Each row is followed by its class.
[  84  -54 -112  -99  164 -124  410  109  315 -212 -300  -10  -33  371
  -92  -34 -253  223  212  107  -12  161 -104  -77 -209  271   72   87
  -82 -103 -138  -51   68    5  -82  401 -114 -105] : rom
[   7   -7  -63  212  148 -140 -539  311   40   73  566    9    9 -136
 -233 -147   29   51 -425 -163   82   44  105 -156  112 -189  -32 -157
   81  -28 -225   92   22  -31  -92  196 -138  185] : rom
[-130  -85 -131 -551   49  443 -327  248  125 -200   59  251   98  134
  176   -8 -250  -58  227  286 -164   69 -328 -296   98  288   47   91
  226   19  220  144 -265   73  189  -80 -308 -171] : Ser
[ 169   18  -63 -511 -564  310 -107  -81 -469 -279 -603  173  146    7
  419  256  118 -178 -118 -360  146 -196  -57   90  108 -133   40   52
 -326   95  144  396   -1 -244  110  128 -433  -16] : pir
[  35   50  -47  136 -422  100 -722 -125 -327 -220  274  -60   88 -605
   68   29  -12  -95 -394 -128    3   40 -182  141  -76 -376   65 -343
   -2 -235 -277 -186  -13   82  -45  205 -406   11] : baz
[-247  254 -166 -347  424   -7   47  190   71 -367 -118   29  -40 -206
  -18   98  350  208  -81  373 -306  655  -45  112 -160  202  -62  -41
  551   25   10 -256    3  -61 -308  235 -590   11] : konaf
[ 193  -37  145  480  215 -323  -40  -19 -102  -92  606   82  307 -154
   89 -142   19  244 -171  -57  117  -27   10  -15  226  394 -281 -108
   92 -265  -75 -560   26   32   52  -66 -165   21] : bel
[ -79  309 -108   68 -395 -323  240  457 -382   69 -157 -186  174 -231
 -189 -308 -138  -54   36   96 -108  210 -266 -156 -344 -159  138  136
  -20 -124  -23 -208   47   43   44   12  218   58] : Ser
[-262  258 -516  465  234  -40 -244  263   20 -125   36  -91 -111  231
 -595 -182 -168 -198 -115  271  375  -38  286 -308   66 -130  309  215
  -54  -72 -153  102 -210  175  351 -293  752   48] : pir
[ -37  -71  365  142  271  119   83 -816  185  277  743   -2   55  148
   71  162 -178  -90 -170 -371  612 -822   14  159  180  -67 -241  -52
 -340 -136  193  176  177  -37  175  -34  109  -64] : konaf
[-264  -24  113  -19  109   23  149   91   54  147   42 -121   55    1
  -76  -77    6   30  212  159  -63   -2 -480  -60  158  247  150 -185
  280 -112  101 -139   -2  116  133  110   50    7] : baz
[ 258  468 -275  304 -407 -142 -667  254 -317  -52  146 -108  130 -145
 -345   75  184 -178 -409 -187  -62   57    0 -193  -59 -229  216  -16
 -242 -414  -99    4 -186 -110  -28  103 -254 -141] : Raf
[ 150  -50 -207 -203  181  -27 -129 -167  222 -422 -101   31 -325 -113
   20  -57 -355   34   66  116 -120  220   77  193 -220 -167  -71   21
 -316  154  135  291  109   14 -172  286 -221   23] : mes
[  45  253  214  105  344  -16  660  -15  235  428   86  123  -85  -29
  -91   62  250  205    4  270  422   20  538   -3 -321  205  -27  338
  183   63   36 -230 -128  177 -145 -418  196 -191] : Raf
[  84  114 -184   88  301 -179  193   78  366   22  224 -169   17   83
 -216 -243 -273   14  121  169   85  352  -73 -126  123   24  -20   -1
  208   43  -68 -163   34   82  237   39  333   68] : tideb
[-327  169  -55 -366   36   -5  318   60  260  -76 -361   60 -162  133
  -29 -104  -87 -110  374  365   30  -34 -312 -123   -4   59  186  148
  469  326 -184  229  -27  155  399 -210  595  122] : pir
[ -55   38   -7  267  165   37    3  269  188  258  463 -142   81 -101
 -114 -146  -34  -63   39  230 -319  131   11   89 -102  -72  -22 -291
  -30  -53   83  -44   10  344 -123 -242   37 -166] : tek
[ 118 -165 -121  420 -155 -163  -49 -192  -53  -33   13 -276 -105   80
 -121  -98 -237 -160  -58 -157  163  -28  -76   93   -7 -203  139  163
 -237  -36  131 -234   73  -25  349   53  204  107] : mes
[  96 -252  184   31  272   44  554 -264    0  331 -203   59  176  147
  189   26  106  255 -113 -165  507  110   87  146  442  129  154  136
  423  122  222 -179  238  -75  196  129   58  324] : konaf
[ -76   85    7  122  -89   70 -143  397 -152  225  294  -70  121  136
  -50  -72  105 -150 -133   96  146 -280   10 -338  -33  126  160  -52
  -78 -227 -254  155 -247  100  119 -123   78 -186] : ter
[-160  188 -439    2 -280 -310  165 -186 -193 -393 -639  -59 -109  239
 -510   16  156 -107   69   53  111  124 -245  -34 -258   60  398  173
  -17  164 -280    0 -188  -95  112  -97  565  341] : bel
[-179 -113   26   81   61  -15  593   77 -200   27   31  131  292   24
  613 -144  -78  166  211  138  405 -148 -231  111  316  164  -30    0
  203   61  -12 -310  277   52  142 -207  164  191] : bel
[-128  387 -121 -323   41 -261  -72  311  233  174  177  -82  213 -120
 -305 -121   55  110  -69  100 -432  362 -270  -61  -48 -174   -4 -121
  199   76  -97  -10  284   77 -131    8  432  164] : konaf
[ 360 -599  355   40 -295  115  100  200  -50  778  511  136  371  305
  223  -67  124   33  -54 -115  236  150   24 -121  589  143   11  -59
  292  -47  352 -430  198  148  223 -172  -22   36] : mut
[-460  448 -252   33  -65 -374 -444  689   38   93  162   34  229 -418
 -179 -306  439  200 -514  479 -125  222  -56 -286   34 -306  -21 -116
  520   18 -481    1  173  263   -5 -286  410  261] : bel
[  13  269 -143 -263   82   76  305  403   69  200  -74 -152    5  121
   -7 -267  -84  -55  356  268  -41   45 -331 -147  -13   36  224 -235
   84   78  -54  195   -5  154   77   41  346   52] : pir
[ 360 -372  198 -386 -289  204  288  -82  -39  223 -199  205  -94   -4
   15  108  -43   24  141  -50  -57  193  142  169   34   -1 -198  216
   72  305  129 -222  151  -67  101   10  -51  228] : Ser
[ 205   -5  152  172  128   82  189  -83   73  207  531   -9  -86  122
   94 -121  -39 -128   54   91  235  -60  367  -37 -154  -21 -176    5
 -228 -139   28   33 -157   53  -19  -65 -188 -370] : ter
[  56 -196  102 -278   58  249  154  -67  -73  201   51  -47  -83  138
   47  145  -89  -20   62   41   36    8  152  -46  106    5   16   25
 -183   36   60   15   13   74  143  -46  207 -109] : pir
[ 194 -298   61  171  363  216 -199  224  235  242  569   48 -103  190
  -60 -272 -182  -23 -330   11  202  129  456 -174  354 -101 -310  -16
  -44   12  403   73  -96   57   66  154 -353 -210] : mes
[-152 -173  234  154   79  -80   15  -66   31  -39  134   60  -99 -276
  141  -28  267  170 -127  131   80  257  120  131  -46  -37 -173   34
  346   24 -199 -349    5   56   35   36 -277  -12] : Raf
[ 205 -276  -24 -237  -64   86 -167  -95 -317   -8  -18   31  288   29
  407  144  165  109  -10 -335 -138  138 -294  149  602   76  -88 -166
    3   61  225 -221  259 -307   32  181 -273  361] : konaf
[-277  537 -397    2  635 -502  -91  299  292 -237   37 -186   37 -213
 -324  126  506  149 -227  246 -512  647   47  101  206 -116  -46   73
  151   18 -142 -287  239 -113 -194  -55  539   99] : tideb
[ 105   94  -87  318 -347 -218 -158   31 -225 -216  100    7  -46 -229
  -47 -271  -43 -129  -26  -11  105    2 -126   19 -238 -106   39  -10
 -115  -33  -18    6 -183  -52  135   60 -249    7] : mes
[-182  332  -85   10  178 -204  -87  259  165 -161  -58 -163  -62   83
  -79  -26  260   21 -197  213 -425  -46 -261 -104 -104 -172  -97   74
   32 -181 -227   90   26   74   12   78  -20 -101] : zaz
[   7  190   95  331  678  137  -76  -43  547  297  493  -72 -379 -125
  -69  -97  311   61  178  285  347  -81  234    9   37   27  -81   58
  489    9 -130 -295 -168   70   13 -160  140  -53] : mut
[ 374 -202 -226  176  142  205  286 -451   45  106  -77 -436 -185  322
  -57   79 -561 -222 -100 -137  368 -252 -179   92  111 -140  -55  210
 -595 -253  224 -297   79 -231  395  481  -16    7] : Raf
[-284  -58  170 -292 -338  118   44 -174  100  122 -171   28  106 -115
  258  153   84   14  -74  120   36 -365 -264   72  -76   94    6  -19
  160  102   22  -10  136    6  259   -3   -7   19] : konaf
[  36 -116  -66 -291  182  252  214    6  182  367  124  264   14  182
  122 -176 -697   66  -25  304  512  -59  391 -442  112   40  115  205
  177   69   89  271 -106  160  -39 -154  425 -139] : bel
[  89  491 -363  271  -43 -283   70 -443 -135 -562 -498   11  -44 -228
 -276  189  265   52 -238  -99  255 -187  206  150 -328   36 -377  316
 -549 -166 -179 -255 -206 -457  -60   85 -214   29] : zaz
[  -9 -269  191  -64 -189   16  223  297  154  151  -51  176  206   26
   97  -25  -23  198  188   63  -22  129 -109  -87   35  362   40 -177
  371   93  -68 -152  -39  115 -210   -5 -231  -24] : Ser
[  13 -181  429  228  469 -107  397 -163  412  154  541  -96    4  288
  405 -156 -218  271  452   21  187 -395 -348  -84  -48  473  -81 -309
  132 -233 -120  -85   18   85 -206  297 -253 -199] : ter
[  60  -17  137 -130  117  234  286 -162  -51  241   32   70 -113  -21
   85  172  395  -61    8  -14   87   83  181  220  169    4  -79  -21
  147  230  315   31    5  -72   60  -96 -281   81] : tek
[ 191   61   95  537  140 -133  316 -411  210  161  -86 -199  -85 -159
 -161   48   51  123  355  -95   69 -120   77  497 -383   68   43  124
  -71  -73   97 -539  232  -85   96   23  253  158] : pir
[  46 -238   41   19 -391   89 -630 -151 -402   47   83   10   62  -35
  251   58  295 -126 -139 -376  -60 -126  -21   -3  101 -317  213  -54
  -53  -71 -114  113   38 -322  144  235  -16  212] : tideb
[  31  114  145   -3  135  257 -234    8  102  216  621  -47  -84   -2
  170   30  -37  -33 -164 -136  319 -394  -17 -119  229 -238  -71 -338
  -77   11   23  459  -30  131  -19   -3 -287 -116] : pir
[ 112   93   53   65 -282   51 -524  175   73  124  411   52   89 -218
 -199  122  -14 -188  -79  -32 -130 -110    5 -128   24  196  122 -215
   58 -135 -272  -19 -174   49  106  -67    3 -147] : Raf
[ 199  351 -403 -119 -651 -228  119  298 -221 -191 -872   54  188 -421
 -436   87  -29   99   59 -311 -247  675 -210  204 -400  -61  455  364
  316  254 -295 -639  107 -410  -31  307  483  503] : mut
[  45  207 -349  392 -183 -405 -348 -308 -179 -483 -214 -252  -33 -169
 -694  162  129 -110 -221 -305 -333  318  -52  262   47 -115   33   20
 -245  -72   62 -353   90 -275  195  196  123  291] : mes
[ 209 -269  162 -337 -225  208 -381  353  180  431  199  235   28  -54
   -7   18 -174  134  105 -101  -47   56   56 -240  -91   86  134  -66
  256  121 -159  196  -49   19 -224   51 -173   79] : rom
[ 664 -350  134   47  233  318  329 -402   62  257  490   86 -196  220
  260   23 -178  -44 -190 -121  319  -89  240  274   98 -166 -132  104
   45  109  126 -276  147  -79  199  280 -365  201] : rom
[   5 -325 -128   26  -90  139  134  232 -167   24 -470  -74 -370  -88
 -147 -140 -474  -61 -142  194   81  183  155    2 -229 -309  170  445
   36  147 -133   41   70   61  289  275  169  269] : Raf
[ 405 -132 -229 -515 -369  268  333   21 -533 -446 -195  -78 -136  174
  313  125 -508  -77   47 -147  121  342 -315 -188  170  -92  134 -104
 -331   81 -176  169 -202  -82   76  383 -568  -58] : mes
[  18 -411   44  493  272 -249  -51 -335   28   64  323 -276 -207  198
 -262  -58  235  -29  160 -104   50  238  270   94    0   46 -108 -123
 -372 -114   24 -188 -129  -72  -93  -35  -19  -22] : zaz
[ 110   69   93 -278   38   70  168  195   22  179   29   72  156   74
  340   88  207  141 -131  119 -138  -83   35  -92  247  120 -179  104
   76   57  203  -97  164  -31  190  -44  -15    2] : tideb
[ 491 -171   66 -452 -300  420 -899 -148   81 -425  147  386  -87 -159
   58  260 -298   -2   92 -245 -594   21   41  -77   24  102 -127 -258
 -206  -79 -222  461 -231  -59 -178  326 -672 -227] : baz
[-103 -316   98   64  146  145   55   20   85   18  488  132   33   46
  138 -203  -55  -62 -157  140  343  124  247   57   18  127 -255 -141
  171    8  161 -151  -20   49  -18  104 -468 -159] : bel
[-246   62 -357 -156   46  -82   66 -126   25 -375 -258  -15  194  302
 -125 -135 -454  -56   33 -141  565    0 -300  -94   84 -186   68   95
 -221  -30  -13   74   93  124  -25  -76  299   93] : rom
[-120    4  -68   -9 -158 -240 -350  240 -346  167   65 -148  209    9
 -221  -17  350  -90 -318 -177 -180  231   -2  -98   88 -195   86  -58
   24 -110  177  -17  140 -115 -146   40   61  203] : tideb
[-216  168  -98  141  235   10  -19   25  241  168  271  -65  203   57
 -114 -168 -301 -137   10  105  -97 -122 -390  -73   10 -157   18  -11
  370 -110   34  -14   74  143   55 -143  214   87] : tek
[  91  -83   24  -97 -184  186  326   25 -200  114  -43   47  -26  131
  340 -160   33  -48  163   21  117  -67  -68  -58 -247  -83  226  -56
  153  131 -100   62 -150  -72 -103  107 -121   70] : Ser
[ 217   40  -58  447  230 -272  333   15 -118  260  195 -326  105   71
  101 -118  344    3 -142 -149  227  -87   32  172  318  -73  -88  -31
 -357 -103  200 -313  277 -100  151   11  219  189] : mut
[-171  236  106  -60  164   10   67   28  114  215    7  -12  157   80
 -154 -186   -4  -17  125   52  -95 -103 -208 -151  215  -52  -57  181
  329   29  145 -142   55  253  303 -431  663   95] : baz
[-289  380  -45 -464 -372   92 -656  388   88 -114  318  122  338 -358
  -80  135 -233  -12 -128   19 -472  -53 -638 -272  -44 -138  101 -266
  277 -157 -327  208   -3  158 -161  -23  -81 -136] : Ser
[ 134 -183  229  249   70   -7  -37  289   20  -36  496  121   99  201
  215 -227  -17  128  -45  144  -19  -58  -47 -326 -190  320   42 -279
  370 -221 -375  -10 -351  204 -147  145 -534 -282] : pir
[-712  291 -177 -284  227   30   70  181  297  208 -467   84  -85  -61
 -296  -15  126   75 -226  219  252 -234   39  -87  -54 -403 -111  423
  137  327  -42  178  203   47   27 -281  896  267] : tek
[ 109 -102 -134   62 -286   52  -52  121 -196  149 -122 -185  183   69
   33   15  -14   15  -90 -147  -23  119  -64  -72   90  -39  236 -162
  -60  -75  136  -23   53 -124   62  253 -122  112] : tideb
[-125 -154  136 -103  167 -189  639  247  156  237 -280   57 -129   94
  -65 -143  170  263  118  280   67  287   69  -21 -173   31  -52  274
  299  301 -118  -76   86  119   22 -114  293  165] : pir
[ 597 -281   58  237   14  -58  326 -180   67   43   80  -94 -201  265
  -40 -109 -242  -52  216 -135   19   -3  -49  158   76   84 -108   98
 -258   -6   83 -243   25  -88  293  264 -142   72] : rom
[ -78  151  135  458  588 -433  501 -377  477   52  158 -293 -298   -3
 -280  -33  273  237  377  226  -67   73 -169  108 -147  515   94  -21
  361  -49    4 -521  -51 -147  148  257  223   82] : mut
[  52  -58  148  123   58 -114  222 -128  209  467  341   16   59   42
   33   60  276  -24  -85   50  -97 -127 -118  264  180  -54   63  -19
  229   97  187 -277  290  -47  175  -38  236  190] : rom
[ 276   54  -37   28 -506  -78 -328  160 -143 -172  156  204  252 -110
 -205 -113 -283   19 -191 -125  -98  264  -40 -143 -206   31  -13  -74
   57 -157  -30 -158  -46   68    5  247 -388  -58] : tek
[ 480 -186 -232 -121 -169  298 -255  -92 -173 -319  -90  422 -186  254
   41 -233 -531 -309   -5  121  364  -37  389 -215  124  116  139  169
  -17  210  195  392 -414   75  224  -14 -100   31] : ter
[  48  -31    1  -49 -236 -142 -124  236   45  -72   34 -130  224 -244
  100   40  -54   24  -75 -131 -137  103 -374   -4   41  111   39 -164
 -125 -141 -154 -102   58  -93   42  288 -271 -108] : Ser
[ -69  -45    4 -212   84   39  136   64   62   49   47  -83 -191    9
   -8   82   68    9   84  133 -280   78  -83   81  -39  -33  -45  107
 -121  211    0   40   42   64  122 -187  240   25] : bel
[  70 -115   -5 -109   23   33   44  258 -162    4  253  108  215  305
  304  -60 -208  151   96  146   -2    6 -126 -374  150  230   46  -27
  163 -174 -141  -88   12  163    2  -76 -117   32] : zaz
[  23 -352  282   92   44  194  123 -539  -31  263  141  -74   99  100
  338  230  167   56  222 -249 -131 -491 -241  298  324  196 -126 -150
 -247  -37  281 -120  130 -201  199  -72    4   72] : bel
[  -1  128 -162 -175 -173 -129  168   95   23 -285 -505 -144  -42 -165
  -73  138   25  105  108  -63 -298  443 -116  172   27   59   13   99
  -91  124  -29 -220  129 -182  148  213   49   -2] : bel
[ 185 -173  341 -229  330  196  475 -624  261   13 -238  242 -240   68
  202   37 -301  169  161  183  202 -388  393   66 -301  259 -224  414
 -117   47  297  249  -60   72  157  -46  -83 -169] : mes
[ 299 -145  -80   58 -414   79  -23   62 -387 -112 -327  -24 -281  -61
  -45  -56   -2 -327   -3  -53 -105  219  167  107 -150  -93  303  158
   46  180  -32   11 -192 -133  315  199 -111  158] : zaz
[ 208 -234  -52 -250 -282  180  302 -582  -73 -278 -533  178  -65  135
  183  -27 -373  -39  327  159  265 -112 -119   54 -284  499  325   87
   25  118  212    7 -278  -79  306  229 -131   34] : konaf
[-424  458 -253 -197  292   63  -75  103   44 -268  181 -300 -293 -236
 -319 -103 -418 -217   -3  202 -151  275  -26  -18 -461 -415 -155   70
 -194  -69  118  119  -71   -5 -238  184  -70 -280] : ter
[ 258 -101  -61  145  113 -318  383   58   21 -204 -230  -81   13  249
  -47 -126  -81  185  152 -181  161  159  -91   72  117  116 -225  192
 -292   23   72 -311  182 -110   37  207  117  168] : tideb
[-188   85  230 -248 -328  279 -148  679 -245  141  150  215   92 -121
  587  -97  204   36  -26  243  205 -143  -67 -381   -8   49  120 -121
  401  -10 -207  365 -261  241  -72 -185 -582 -291] : ter
[-292  140  301  279  334 -237  -13 -447  386  352  432 -103  -40 -115
 -295  -65  251  -40    1    4  266 -416   70  169   80  -24 -220  137
   -5   41  196  -17  162  136  376 -450  634   56] : konaf
